Below are the code and all the weights of a small trained network. Each question names an input and a target symbol and asks about switching units off, where a switched-off unit gives its printed mean instead of its output.

import numpy as np


def w(rows, s, z=0):
    codes = np.array(rows[::2]) - 128.0
    scale = np.full(codes.shape[1], s)
    scale[-1] = z or s
    return codes * scale


def f(y):
    return np.maximum(y, 0)


def softmax(a):
    e = np.exp(a - a.max(-1, keepdims=True))
    return e / e.sum(-1, keepdims=True)


def log_softmax(a):
    a = a - a.max(-1, keepdims=True)
    return a - np.log(np.exp(a).sum(-1, keepdims=True))


def net(x, mask):
    ids = ['αβγδεζηθλμξστφψω'.index(c) for c in x.split()]
    T = len(ids)
    res = E[ids] + P[:T]
    u = 0
    for l in range(2):
        r = res
        for j in range(2):
            rows = slice(3 * j, 3 * j + 3)
            q, k, v = (r @ M[l][rows].T for M in (Q, K, V))
            z = softmax(np.where(np.tri(T) > 0, q @ k.T / 3**0.5, -1e9)) @ v
            o = O[l][rows]
            res = res + np.where(mask[u + j], z, o[:, -1]) @ o[:, :-1]
        u += 2
        y = f(res @ A[l][:, :-1].T + A[l][:, -1])
        res = res + np.where(mask[u : u + 4], y, B[l][:, -1]) @ B[l][:, :-1]
        u += 4
    return log_softmax(res[-1] @ U[:, :-1].T + U[:, -1])


Q, K, V, O, A, B = {}, {}, {}, {}, {}, {}
E = w([
[131,146,129],'α',
[128,129,139],'β',
[25,9,93],'γ',
[112,101,138],'δ',
[141,159,138],'ε',
[153,126,140],'ζ',
[190,128,189],'η',
[70,158,147],'θ',
[50,133,165],'λ',
[179,101,118],'μ',
[170,74,70],'ξ',
[127,197,96],'σ',
[78,119,150],'τ',
[96,109,145],'φ',
[130,130,131],'ψ',
[233,74,115],'ω',
],0.011)
P = w([
[139,77,208],'0',
[190,145,153],'1',
[177,102,157],'2',
[138,71,156],'3',
[131,20,163],'4',
[108,36,148],'5',
[108,2,153],'6',
],0.0042)
Q[0] = w([
[24,79,191],'L0H0',
[139,221,101],'L0H0',
[24,86,189],'L0H0',
[92,191,60],'L0H1',
[61,165,23],'L0H1',
[172,54,255],'L0H1',
],0.0072)
K[0] = w([
[96,58,103],'L0H0',
[132,196,171],'L0H0',
[89,164,45],'L0H0',
[221,217,202],'L0H1',
[92,200,188],'L0H1',
[86,2,25],'L0H1',
],0.0096)
V[0] = w([
[132,101,80],'L0H0',
[32,90,80],'L0H0',
[33,132,45],'L0H0',
[254,126,159],'L0H1',
[58,190,187],'L0H1',
[129,10,45],'L0H1',
],0.0079)
O[0] = w([
[144,170,67,120],'L0H0',
[125,201,194,67],'L0H0',
[173,212,134,3],'L0H0',
[155,3,129,203],'L0H1',
[123,191,254,58],'L0H1',
[90,201,24,218],'L0H1',
],0.0074,0.0038)
A[0] = w([
[131,208,89,113],'L0N0',
[134,173,155,107],'L0N1',
[174,164,93,255],'L0N2',
[253,153,35,207],'L0N3',
],0.0063,0.0037)
B[0] = w([
[180,98,151,147],'L0N0',
[145,183,50,134],'L0N1',
[28,78,139,209],'L0N2',
[3,110,96,254],'L0N3',
],0.0051,0.0042)
Q[1] = w([
[75,152,145],'L1H0',
[246,172,168],'L1H0',
[118,168,127],'L1H0',
[151,61,124],'L1H1',
[129,199,168],'L1H1',
[110,104,99],'L1H1',
],0.011)
K[1] = w([
[132,108,136],'L1H0',
[95,221,2],'L1H0',
[97,68,20],'L1H0',
[136,214,112],'L1H1',
[171,47,137],'L1H1',
[129,157,126],'L1H1',
],0.0082)
V[1] = w([
[121,79,127],'L1H0',
[16,186,31],'L1H0',
[147,1,132],'L1H0',
[190,93,145],'L1H1',
[177,106,56],'L1H1',
[122,180,92],'L1H1',
],0.0071)
O[1] = w([
[190,157,60,173],'L1H0',
[48,2,85,68],'L1H0',
[211,199,42,244],'L1H0',
[160,92,144,137],'L1H1',
[124,130,84,134],'L1H1',
[23,192,79,96],'L1H1',
],0.0045,0.011)
A[1] = w([
[122,173,217,249],'L1N0',
[160,176,140,50],'L1N1',
[1,101,118,165],'L1N2',
[101,119,92,32],'L1N3',
],0.0088,0.0021)
B[1] = w([
[76,60,242,180],'L1N0',
[56,214,158,157],'L1N1',
[177,254,121,253],'L1N2',
[146,141,185,182],'L1N3',
],0.006,0.0038)
U = w([
[116,114,144,61],'α',
[113,124,129,104],'β',
[27,230,81,189],'γ',
[111,118,130,43],'δ',
[195,78,185,96],'ε',
[102,108,111,3],'ζ',
[254,221,131,194],'η',
[113,150,186,84],'θ',
[87,129,194,178],'λ',
[103,53,68,34],'μ',
[72,120,78,121],'ξ',
[107,126,151,129],'σ',
[91,130,164,187],'τ',
[114,139,145,68],'φ',
[132,139,137,75],'ψ',
[87,95,18,232],'ω',
],0.0065,0.0045)

Each question gives the input, a string of symbols that net reads in full, and the target symbol t.
The units are the heads (3 rows each of Q, K, V and O) and the neurons (one row each of A and B). Each row of codes is followed by its name. A weight is (code - 128) times the scale printed after its matrix; where a second scale follows, it is the last column's (O, A, B and U).
mask holds one flag per unit, layer by layer, with each layer's heads first. A switched-off unit (its flag False) gives its mean, the last column of its rows in O or B, instead of its output. The means were averaged over made-up inputs and are rounded, as every weight is.
A unit's drop is (log p(t) with every unit on - log p(t) with that unit switched off) / (log p(t) with every unit on - log p(t) with every unit switched off).
The circuit of an input: a set's keep is (log p(t) with only the set's units on - log p(t) with every unit switched off) / (log p(t) with every unit on - log p(t) with every unit switched off). Starting from all 12 units, units are removed one at a time, each time the one whose removal leaves the highest keep (on an exact tie, the one counted first), for as long as the keep stays at least 0.8.
units of the circuit, in order: the units of the circuit, biggest drop first
k most important neurons: the k neurons with the biggest drops, biggest first
top k neurons in layer l: the k neurons of layer l with the biggest drops, biggest first
which heads matter: for each layer, one digit per head in row order, 1 if its drop is at least 0.15 and else 0, layers parted by /
drop of u: that unit's drop, to one decimal
input γ ε ψ σ η, target γ: units of the circuit, in order : L0H1; L1H1
input γ γ ξ η τ ω δ, target γ: units of the circuit, in order : L0H1; L1H1; L0H0
input η η ψ γ τ η ψ, target η: which heads matter : 11 / 10
input η η γ μ τ, target η: units of the circuit, in order : L0H1; L1H0; L0H0
input γ σ μ, target γ: 2 most important neurons : L1N2; L0N3
input η η η γ ε, target η: which heads matter : 11 / 10
input ω ξ μ η τ ω, target ω: units of the circuit, in order : L0H1; L1H0; L0N3
input τ γ ω η γ, target γ: units of the circuit, in order : L0H1; L0H0
input γ ξ τ, target γ: units of the circuit, in order : L0H1; L1H1; L0H0
input γ γ λ, target γ: which heads matter : 01 / 01
input η ω η γ λ, target η: which heads matter : 11 / 10
input γ γ τ, target γ: units of the circuit, in order : L0H1; L1H1
input γ η γ ξ ω ω ξ, target γ: which heads matter : 11 / 01
input γ λ ε, target γ: which heads matter : 01 / 01
input γ α η λ λ, target γ: top neuron in layer 0 : L0N1
input η η η ζ η τ, target η: top 2 neurons in layer 0 : L0N3; L0N2
input γ ξ γ λ η ω, target γ: 2 most important neurons : L1N2; L0N3
input γ γ ω η η η, target γ: top neuron in layer 1 : L1N2
input ω ω ω η, target ω: drop of L0H1 : 0.4
input γ ε γ, target γ: drop of L1N2 : 0.3
input ω η ω η η ω, target ω: drop of L0H1 : 0.4
input η η η β γ, target η: most important neuron : L0N3
